E: [ 95 160 167 138 173]
F: [ 90 177 140  97 197]
G: [162 116  98 142  77]
S: [ 93 129 102 105 155]
U: [116 115 150 143 101]
J: [119 105 104  97 138]
M: [156 135 154 158 103]
A: [153 103 150  95  95]
X: [122 138 137 166 145]
R: [177  99 116 117  74]
gone U: [101 115 116 150] | [143]
gone X: [166 145 137 122] | [138]
gone U: [143 116 150 101] | [115]

Y: [124 127 120 112 155 116 131 147 135 111 132 124 131 126 124 114 128 119
 117 127 134 119 127 147 139 122 122 131 124 128 118 195 140 130 132 135
 123 129 126 125 131 123 120 120]
V: [127 127 133 137 116 136 135 118 148 126 120 123  95 143 124 112 147 145
 121 118 127 104 121 138 110 131 137 116 129 127 141 116 125 119 127 119
 136 130 134 137 133 135 129 137]
L: [135 131 135 152 116 124 127 141 133 114 130 124 123 130 124 114 132 124
 117 124 133 116 127 145 134 124 125 128 125 128 122 133 128 129 131 132
 125 130 127 127 131 125 122 123]
N: [127 128 120 108 148 120 126 125 139 124 133 128 114 126 125 117 135 128
 110 122 140 131 138 144 139 146 122 156 145 132 130 131 140 148 112 125
 123 114 118 112 100 127 129 132]
Q: [126 128 120 112 153 116 128 142 133 113 130 124 125 129 124 114 132 124
 117 125 133 117 127 145 122 132 131 127 132 128 134 123 129 128 125 124
 131 127 129 129 125 131 134 168]
B: [126 127 130 134 128 128 138 129 131 121 127 125 111 134 124 114 138 133
 117 121 133 115 128 142 118 123 133 115 123 127 132 123 123 118 133 126
 133 133 133 136 138 131 118 130]
D: [122 125 123 109 135 133 130 131 143 121 137 129 124 121 125 118 130 121
 107 124 144 138 142 146 139 129 122 138 130 129 121 135 132 136 126 132
 123 125 119 121 121 124 132 123]
K: [132 130 127 127 130 123 119 128 128 121 125 123 107 137 124 113 140 136
 119 121 129 110 124 141 118 133 134 125 132 128 137 120 128 125 124 121
 133 126 130 132 126 133 134 135]
P: [118 124 120 104 144 131 136 132 128 118 125 123 111 136 124 113 139 133
 120 122 129 109 123 142 138 125 123 175 125 129 120 135 129 131 130 133
 124 129 126 124 128 124 124 122]
C: [123 126 123 120 145 122 138 129 140 122 134 128 119 124 125 117 133 125
 110 123 141 132 138 145 145 128 119 141 129 130 117 139 132 139 127 136
 120 125 122 118 121 121 131 120]
gone Y: [135 118 147 147 111 126 124 117 120 132 124 124 123 114 120 131 130 134
 128 123 140 119 120 122 119 132 122 124 128 139 127 131 135 112 131 127
 127 126 129 125 131 195 116] | [155]
q: [126 128 120 112 153 116 128 142 133 113 130 124 125 129 124 114 132 124
 117 125 133 117 127 145 122 132 131 127 132 128 134 123 129 128 125 124
 131 127 129 129 125 131 134 168] | Q
gone V: [133 131 141 138 125 133 143 104 118 121 137 116 127 126 127 129 130 127
 135  95 121 134 127 124 112 137 110 129 127 135 120 119 116 123 137 118
 145 137 136 116 148 119 136] | [147]
gone P: [125 124 120 120 126 125 109 104 129 124 142 118 124 132 113 130 144 136
 133 123 125 111 118 124 131 129 124 129 136 128 122 131 120 175 122 123
 128 133 129 135 123 124 138] | [139]
gone P: [136 120 139 109 125 123 129 104 129 124 133 138 123 129 126 128 111 133
 124 136 124 125 120 142 124 129 130 124 124 132 122 122 123 125 144 118
 120 113 135 118 131 131 128] | [175]

soze: [ 93  88  82  84  93 177  85  94 168 164  72 183  84 165 165 162  90 172
 137 154  82 168 111 103  94  83  80 163 101 147  80 175  71 183 177  93
  76 166]
gafak: [128 141 136 133 163 108 144 157 110 108 133 115 123 102 137 105 145 110
  82 132 164 115 156 147 153 168 158 123 155  96 147  85 162 116 113 153
 140  98]
nivaf: [107  80  98  87  91 167 105  88 157 157 108 164  95 161 165 172  88 177
 132 146  81 150 117 127  86 135  95 177  88 172  81 175  90 150 169  95
  90 171]
vikal: [114  75 129  86  92 170 116 109 176 138 110 147  86 157 160 171 108 171
 129 159  90 175 114 114  91 158  88 156  95 181  84 174 110 185 169  79
 103 178]
Fulo: [ 93 105 100 123  93 165  87  85 160 190  97 171 130 173 172 172  87 151
 169 107 175  73 165 141 152  99 176  83 153  80 156  88 167  82  94 160
 166  91]
fugut: [167  96 159  86  76 117 172 167 107 105 177  98 143 108 128 156 123 139
 129  90 155  95 161 164 102 125 168 117  83 120  93  95 147 109 174  89
 174 129]
Mabud: [ 93 105 100 123  93 165  87  85 160 190  97 171 130 173 172 172  87 151
 169 126  79 157 125 135  92 103  78 176 112 164 101 173  76 139 118  87
  83 158]
fubo: [108  87  97  86  87 170  87  88 168 154  85 165  92 157 170 163 100 182
  99 139  89 183 105 110 124 171  92 172 102 177  91 161 102 173 171 105
  83 171]
Kodim: [155 142 179 111 102  73 175 171 100  76 175  86 165  90  94 126 155 100
 159  91 157  76 154 152  92 103 169  89  87 108 106  86 167  98 124  95
 189  90]
Podi: [105 163  75 151 161 168  93  69 150 174  85 150 111 155 161 105 136 136
 115 158 104 155 103 107 164 126  89 152 161 111 157 150  96 150  88 172
  80 149]
gone fubo: [ 92 182 171 124  91  87  85 105  86 173  87 157 102 172 105 154  83 108
 171  97 102 161 165 171 139 163  87 100 170  89  88  99 168  92 110 183
 170] | [177]
gone Podi: [ 75 168 107 150 136 115  69 163 105 150 103  89 111  85 150 161 155 126
 104  96 151 111 161 172 161 174 152 164  80 157 150 149 136 105  88  93
 155] | [158]
gone vikal: [147 157  86 129 108 169 181 110  95 114 114 116  92 159  84 171  79 114
 138  75 103  86 170 185  88  90 129 158 109 174 160  91 178 110 176 175
 171] | [156]
gone gafak: [105 123 128 108 113 115  98 147  96 155 153 133 123 163 140 147 162 137
  85 102 157 141 110 132 168 158 110 108 156 136 115 144 164  82 153 145
 133] | [116]
gone vikal: [129 103  84 174 110 147 181  91 109  75 185  90 175 129 157 169 158 178
 114 171 170 160  92 171 116 176 110 156  79  88  86 108 114  95 159 114
  86] | [138]
gone Fulo: [175 141 107  73  82 165  87 176 105  93  97 130  85 172 123  99 171 160
 169 190 167 173 172 153  87 100  83 151 160  88 166  91 165 156  94  93
 152] | [80]
gone Fulo: [ 94  83 165 153 160  97  88 160 173  91 165  73 130  82 169 123 175 152
 172 166 190 172  80  93  85 105 141 167  99 100  87 156 176  87 171 107
  93] | [151]

W: [186 125 161 139 124 172 175 166 117  98 151 140 100 201 122 149  91 128
 175]
H: [ 98 153 102 140 148  98  95 110 128 163 103 102 159  71 119 127 145 165
 127]
T: [ 69 149  91 157 122 100 146 117 129 147  82 103 154  61 102 110 147 152
 121]
gone H: [110 148 119 103 163 140  95 165 145 159  98  71 127  98 153 127 102 102] | [128]
gone H: [ 71 127 128 140 145 119  98 110 148 102 127 153  98  95 165 103 102 163] | [159]

zese: [127 113 135 135  86 113 150 145 139 140  69 140 105 107 121  69 154 177
 152]
mezuz: [ 55 143 144 158 142 114 164 145 155 125 147 164 163 116 129 114 123 148
 151]
biliv: [146 179 156 161 119 112 180 182 145 147 148 175 105 117 169 156 137 129
 122]
gone biliv: [147 179 105 129 180 156 169 117 119 161 122 148 175 137 156 146 112 145] | [182]
gone biliv: [148 122 182 112 117 156 129 161 145 179 137 147 169 156 119 180 105 146] | [175]
gone biliv: [175 179 129 119 156 112 137 156 146 182 105 117 161 169 145 122 148 180] | [147]

Veni: [174 168 160 161]
Kaz: [126 117 174 147]
luf: [117 150  58  94]
pel: [139 205 206 138]
lota: [126 117 174 129]
sopuf: [152 154 119 138]
gone pel: [205 139 138] | [206]
gone pel: [138 206 205] | [139]

nak: [ 68 170 142 147 101  99 129 146]
teki: [ 68 148 157 126 162 114  95 146]
rozis: [149  96 134 104 192 103  98 119]
kubut: [171 122 102 139  70 130 168  69]
bosep: [ 60 161 151 139 131 102 110 148]
Bure: [186  87 116 109 162 159 122 110]
pizav: [156 135 105 120  64 121 172 121]
gone rozis: [119  98 134 192 149  96 103] | [104]
gone Bure: [110 186 109 159  87 162 122] | [116]
gone kubut: [168  69 102 130 122 139 171] | [70]
gone nak: [146 142  68 170  99 147 129] | [101]

Livag: [120 185 124 138 140 133 117  96 102 128 140 150 166 169 184  73  96  98
 155 113  68 125 124 153 109 175 117 134 132  89 118 174 120  81 133 157
 125 112 117  68 206 146]
govo: [139 161 124 116 137 154 127 100 110 112 112 110 120 159 135  80 126 111
 146 123 118  92 149 159 146 157 141  96 156  99 149 125 106  99 122 117
 120 121 171 104 116 100]
fem: [178 124 111 109 128 174 145 130 115 108  93  64  90 142  50 104 145  97
 148  94 151  90 166 163 148 131 173  71 149 116 167  78  85 115 128  90
 124 128 207 121  87  68]
bezo: [148 173 116 127 137 157 128 104  99 117 120 113 141 169 131  71 110  85
 162  96  88 107 144 167 121 169 143 103 140  89 140 140  98  81 133 133
 124 115 159  74 176 113]
tezif: [119 130 153 140 147 145 128  92 131 147 127 103 101 123 164 126 144 129
 120 160 149 105 142 150 155 143 115 107 152 131 153 122 136 121 145 100
 140 149 160 150  71 129]
Pade: [140 180 118 130 139 152 125  99  98 120 126 125 149 171 149  68 104  88
 161 100  79 112 139 164 117 174 136 112 138  87 133 152 104  79 133 142
 124 113 147  69 188 123]
maput: [116 132 150 131 143 139 125  96 132 137 125 113 104 126 163 123 144 138
 118 163 149 103 141 143 158 139 117 109 155 129 149 122 136 125 134 103
 134 143 156 151  66 122]
miv: [144 153 121 113 133 152 129 108 112 108 109 107 116 156 120  87 129 115
 144 119 124  93 151 153 147 148 147  95 154 104 149 116 104 106 118 114
 117 120 172 109 108  94]
sisad: [123  69 112 106  95  83 131 197 157 109 127 160 131  88  66 193 139 179
  98 128 163 166 103  63 116  60 136 165  96 168  96 104 143 193  97 143
 114 119  76 173 111 126]
mibi: [130 185 121 134 140 143 120  98  99 123 133 137 157 171 166  69  99  92
 160 106  72 118 132 159 114 176 127 122 136  87 126 164 111  79 133 150
 125 112 133  67 197 134]
gone sisad: [179  66  83 104  96  96 111 193 131 103  98  88 109 143 168 139 126 157
 160  60 163 131 136 166 127 123 193 128 112 106  95 197 173  63  69  76
 114  97 119 116 143] | [165]
gone bezo: [ 85 124  98 113 141  88 157 113 176 107 162 148 169 121 115 140  71 143
 133 173 137  81 167  74 140 117 140 144 127 120 103 110 131  89 116 133
 104 128  96 159 169] | [99]

zulum: [148 114 121 118 134 121]
fol: [114 138 182  94 131 184]
soro: [138 133  76 160 133  78]
zuto: [162  98 147 138 117 160]
gon: [135  87  92 149 145  86]
vova: [162 105 167 136 123 181]
Noga: [ 75 133  76 162 133  76]
dase: [127 134 177  99 130 178]
gezul: [149 131  95 150 139  92]
gone soro: [133 133  76  78 160] | [138]
gone gon: [ 92 135 145  86 149] | [87]
gone zuto: [117 160 138 147  98] | [162]

vol: [148 130 139 161 134 112 158]
Tapu: [115 138 114 127  94 129  99]
zabab: [167 134 130 151 172 115 173]
roteg: [110 139 127 153 167 109 152]
Niva: [126 135 120 128  99 138 130]
lili: [171 171  91 167 135 104 149]
retig: [144 109 118 113 112 161 195]
bidod: [148 130 139 140 166 113 149]
gone lili: [135 104  91 167 171 171] | [149]
gone roteg: [153 127 110 167 139 152] | [109]
gone zabab: [130 173 115 134 151 172] | [167]
gone retig: [109 195 144 161 113 118] | [112]

zume: [133 123 130 136 129 126 127 126 127 124 126 125 125 128 122 131 127 115
 130 131 130 126 126 139 138 130 127 134 124 127]
lata: [ 74 113  81  74 164 113 107 161 152 110 158 103 159 161 177  91 172 146
 133  90 157 120 127  81 130  97 165  84 172  75]
mafa: [132 128 131 133 128 127 128 129 130 125 127 129 128 131 125 131 124 125
 129 130 129 128 129 132 132 127 129 133 127 132]
sofu: [128 121 128 127 133 125 125 128 140 126 131 130 132 138 131 122 129 127
 124 126 123 134 136 128 124 126 137 129 124 129]
kos: [169 190 153 152  56 188 198  67  65 197  62 177  67  71  90 171  73 123
  87 197  55 196 159 149 111 203  66 139  73 160]
gone zume: [126 130 127 127 130 126 124 123 139 128 131 130 126 115 136 124 125 126
 125 127 134 126 130 131 129 138 127 133 127] | [122]
gone lata: [172 133 113 146  81 159 103 113  74 172 152 110 177 164 127 158  90  91
 120 161 165 157  81  75 161  97  84  74 107] | [130]

Fosem: [129 130 125 114 109 151 161 186 182 114 107 168 172 114 135 110 120  95]
lag: [120 130 112 125 116 142 159 195 184 112 108 168 172 114 135 110 120  95]
zipub: [139 134 136 104 104 156 162 174 155 115 106 181 155 105 132 124 114 108]
lovos: [127 130 118 119 114 146 161 189 183 113 107 171 167 112 133 115 119  98]
naku: [129 130 125 114 109 151 161 186 182 114 108 173 165 108 134 118 116 100]
dumem: [143 135 142 101 100 160 161 169 173 117 107 182 148 104 131 129 113 110]
gone lovos: [107 119 133 130 119  98 113 171 127 118 112 183 189 146 115 167 161] | [114]
gone lag: [120 116 114 172 125 108 130 142 120 195 184 112 110 159 112 135 168] | [95]
gone zipub: [108 139 155 162 115 104 114 124 174 155 134 181 132 104 136 105 106] | [156]
gone zipub: [181 115 104 114 106 104 105 162 156 136 134 155 139 155 108 124 132] | [174]

Sito: [139 111 106 135 176 112 148]
Lelin: [139 111 131 120 119 132 162]
godan: [ 95 145 192 142  96 114 148]
gone Lelin: [162 131 119 132 139 111] | [120]
gone Lelin: [120 139 111 131 162 119] | [132]
gone godan: [145 142  96 114 192 148] | [95]
gone Lelin: [132 131 162 111 119 139] | [120]
gone godan: [ 96 148  95 145 192 114] | [142]
gone Lelin: [132 119 120 111 139 162] | [131]

lobu: [174 167 100 183 174  97 176 167 153 120 144 121]
kun: [174 167 100 183 174  97 176 167 158 135 175 138]
sumit: [131 111 161  99 142 109 110 148 136 142 140 110]
ramo: [135 123 167 149 111 121 150 173 127 118 151  94]
zusuf: [131 111 161  99 142 109 116 148 136 182  80  82]
gone sumit: [161  99 148 136 110 142 140 142 111 110 131] | [109]
gone sumit: [ 99 136 142 142 110 111 140 148 131 161 110] | [109]
gone zusuf: [111 131 182  99  80 116 109 142 161 148 136] | [82]
gone zusuf: [111 136  99  80 116 131 109  82 182 142 148] | [161]

saru: [137 116 182 155]
bagi: [145 117 190 166]
foro: [157 120 173 165]
gone bagi: [190 166 145] | [117]
gone saru: [137 155 116] | [182]

